Here is a tiny trained network, its code and every weight. The questions are about switching its units off for an input and a target symbol, where a switched-off unit gives its printed mean instead of its output.

import numpy as np


def w(rows, s, z=0):
    codes = np.array(rows[::2]) - 128.0
    scale = np.full(codes.shape[1], s)
    scale[-1] = z or s
    return codes * scale


def f(y):
    return np.maximum(y, 0)


def softmax(a):
    e = np.exp(a - a.max(-1, keepdims=True))
    return e / e.sum(-1, keepdims=True)


def log_softmax(a):
    a = a - a.max(-1, keepdims=True)
    return a - np.log(np.exp(a).sum(-1, keepdims=True))


def net(x, mask):
    ids = ['ΛΠΣαεμτω'.index(c) for c in x.split()]
    T = len(ids)
    res = E[ids] + P[:T]
    r = res
    for j in range(3):
        rows = slice(3 * j, 3 * j + 3)
        q, k, v = (r @ M[0][rows].T for M in (Q, K, V))
        z = softmax(np.where(np.tri(T) > 0, q @ k.T / 3**0.5, -1e9)) @ v
        o = O[0][rows]
        res = res + np.where(mask[j], z, o[:, -1]) @ o[:, :-1]
    y = f(res @ A[0][:, :-1].T + A[0][:, -1])
    res = res + np.where(mask[3:19], y, B[0][:, -1]) @ B[0][:, :-1]
    return log_softmax(res[-1] @ U[:, :-1].T + U[:, -1])


Q, K, V, O, A, B = {}, {}, {}, {}, {}, {}
E = w([
[158,85,62,188],'Λ',
[121,91,190,91],'Π',
[166,7,102,118],'Σ',
[176,70,26,82],'α',
[141,133,101,58],'ε',
[128,164,95,188],'μ',
[130,116,155,215],'τ',
[109,169,152,131],'ω',
],0.018)
P = w([
[127,199,51,113],'0',
[10,140,126,117],'1',
[189,157,122,122],'2',
[52,142,132,120],'3',
[196,135,137,124],'4',
[60,133,142,122],'5',
[200,122,145,124],'6',
[71,131,139,124],'7',
[202,111,150,123],'8',
[73,125,143,122],'9',
[203,104,154,126],'10',
[75,121,146,122],'11',
[204,94,157,123],'12',
[77,117,146,119],'13',
],0.014)
Q[0] = w([
[122,82,149,113],'h0',
[124,135,156,147],'h0',
[132,155,193,82],'h0',
[131,133,164,92],'h1',
[136,103,91,156],'h1',
[118,113,127,114],'h1',
[121,116,235,113],'h2',
[131,200,146,4],'h2',
[126,74,89,19],'h2',
],0.015)
K[0] = w([
[130,95,159,104],'h0',
[139,136,153,124],'h0',
[135,158,131,95],'h0',
[99,91,133,122],'h1',
[159,114,120,138],'h1',
[128,119,125,97],'h1',
[128,156,252,143],'h2',
[139,185,145,11],'h2',
[124,41,124,41],'h2',
],0.018)
V[0] = w([
[115,144,101,80],'h0',
[157,128,160,109],'h0',
[72,145,163,87],'h0',
[30,105,56,132],'h1',
[112,118,140,110],'h1',
[2,119,106,150],'h1',
[208,21,149,144],'h2',
[84,175,110,107],'h2',
[128,146,111,130],'h2',
],0.0082)
O[0] = w([
[175,171,119,136,204],'h0',
[130,126,149,62,114],'h0',
[163,143,137,92,108],'h0',
[254,189,147,166,232],'h1',
[148,169,123,113,138],'h1',
[229,192,110,196,125],'h1',
[167,240,94,184,253],'h2',
[93,79,143,67,90],'h2',
[130,116,150,118,119],'h2',
],0.0058,0.0022)
A[0] = w([
[169,130,32,123,183],'n0',
[172,207,96,176,21],'n1',
[59,192,115,118,90],'n2',
[104,115,152,113,137],'n3',
[105,78,141,122,125],'n4',
[53,139,225,157,95],'n5',
[33,160,115,94,102],'n6',
[4,121,117,179,95],'n7',
[83,148,141,84,153],'n8',
[175,128,119,70,3],'n9',
[64,155,181,147,99],'n10',
[73,130,103,61,84],'n11',
[120,102,149,92,195],'n12',
[108,110,123,223,111],'n13',
[79,100,110,115,157],'n14',
[71,85,68,132,1],'n15',
],0.017,0.0093)
B[0] = w([
[124,147,176,124,253],'n0',
[60,192,139,142,155],'n1',
[152,69,139,173,139],'n2',
[125,192,129,109,146],'n3',
[153,161,140,157,143],'n4',
[34,73,142,89,165],'n5',
[138,83,84,233,155],'n6',
[136,179,10,161,168],'n7',
[98,192,155,210,167],'n8',
[110,79,116,202,153],'n9',
[70,58,85,104,151],'n10',
[107,188,105,73,159],'n11',
[150,98,145,130,188],'n12',
[174,101,135,64,194],'n13',
[192,125,152,110,164],'n14',
[106,134,99,24,139],'n15',
],0.012,0.011)
U = w([
[203,147,54,75,39],'Λ',
[106,110,180,62,40],'Π',
[238,39,136,126,255],'Σ',
[159,147,117,2,8],'α',
[156,237,115,145,239],'ε',
[183,116,68,165,50],'μ',
[144,92,83,67,92],'τ',
[134,106,118,169,58],'ω',
],0.0099,0.0048)

Each question gives the input, a string of symbols that net reads in full, and the target symbol t.
The units are the heads (3 rows each of Q, K, V and O) and the neurons (one row each of A and B). Each row of codes is followed by its name. A weight is (code - 128) times the scale printed after its matrix; where a second scale follows, it is the last column's (O, A, B and U).
mask holds one flag per unit, heads first, then neurons. A switched-off unit (its flag False) gives its mean, the last column of its rows in O or B, instead of its output. The means were averaged over made-up inputs and are rounded, as every weight is.
A unit's drop is (log p(t) with every unit on - log p(t) with that unit switched off) / (log p(t) with every unit on - log p(t) with every unit switched off).
The circuit of an input: a set's keep is (log p(t) with only the set's units on - log p(t) with every unit switched off) / (log p(t) with every unit on - log p(t) with every unit switched off). Starting from the 12 units with the biggest drops (on a tie, the unit counted first), units are removed one at a time, each time the one whose removal leaves the highest keep (on an exact tie, the one counted first), for as long as the keep stays at least 0.8.
units of the circuit, in order: the units of the circuit, biggest drop first
top k neurons: the k neurons with the biggest drops, biggest first
which heads matter: for each layer, one digit per head in row order, 1 if its drop is at least 0.15 and else 0, layers parted by /
drop of u: that unit's drop, to one decimal
input α ε ε ω Σ ω ε Σ Π, target ε: units of the circuit, in order	[h2]
input ε μ ε Σ τ ε Π ω τ ε Π α, target α: units of the circuit, in order	[n15, h1, n11]
input ε τ ε Π Σ, target ε: units of the circuit, in order	[h2, n1]
input τ ε Π τ, target τ: units of the circuit, in order	[n5, n7, n10, n13]
input ε Σ Π Σ α, target ε: top 3 neurons	[n0, n1, n13]
input ε Σ ε Π ε ω α α ω, target Σ: which heads matter	001
input Π ε ε Π ε ε ω Λ Π μ ε μ τ ε, target ε: units of the circuit, in order	[n8, n13]
input ε ε Σ ω μ Π Λ τ Σ τ ε ω Π Λ, target Λ: which heads matter	010
input α Σ α μ Λ, target ε: units of the circuit, in order	[h2, n1]
input Π μ ε τ τ ε Λ α Λ μ Π Λ, target Λ: top 2 neurons	[n7, n13]
input α μ ε Λ ε α ε Σ Π τ Π α, target α: units of the circuit, in order	[n15, n11, h1]
input α ε ε Π ω ε ε, target Σ: which heads matter	001
input Σ ε α Π τ μ, target μ: which heads matter	000
input Π Π τ τ Λ μ ε ε ε ε, target ε: units of the circuit, in order	[n8]
input Λ ε ω ε Π, target ε: top 2 neurons	[n1, n13]
input Λ ε ε Λ Σ Σ ε ε ε ε Λ ε ε ω, target ω: top 3 neurons	[n6, n8, n5]
input Λ ε τ μ α, target ε: drop of h2	1.1
input ω ε ε, target Σ: drop of h1	0.3
input Π Π Σ ε Σ ε Π ε ε α Λ, target ε: drop of n1	0.8
input μ ε τ α ε Λ Λ τ μ, target Σ: drop of n13	0.1
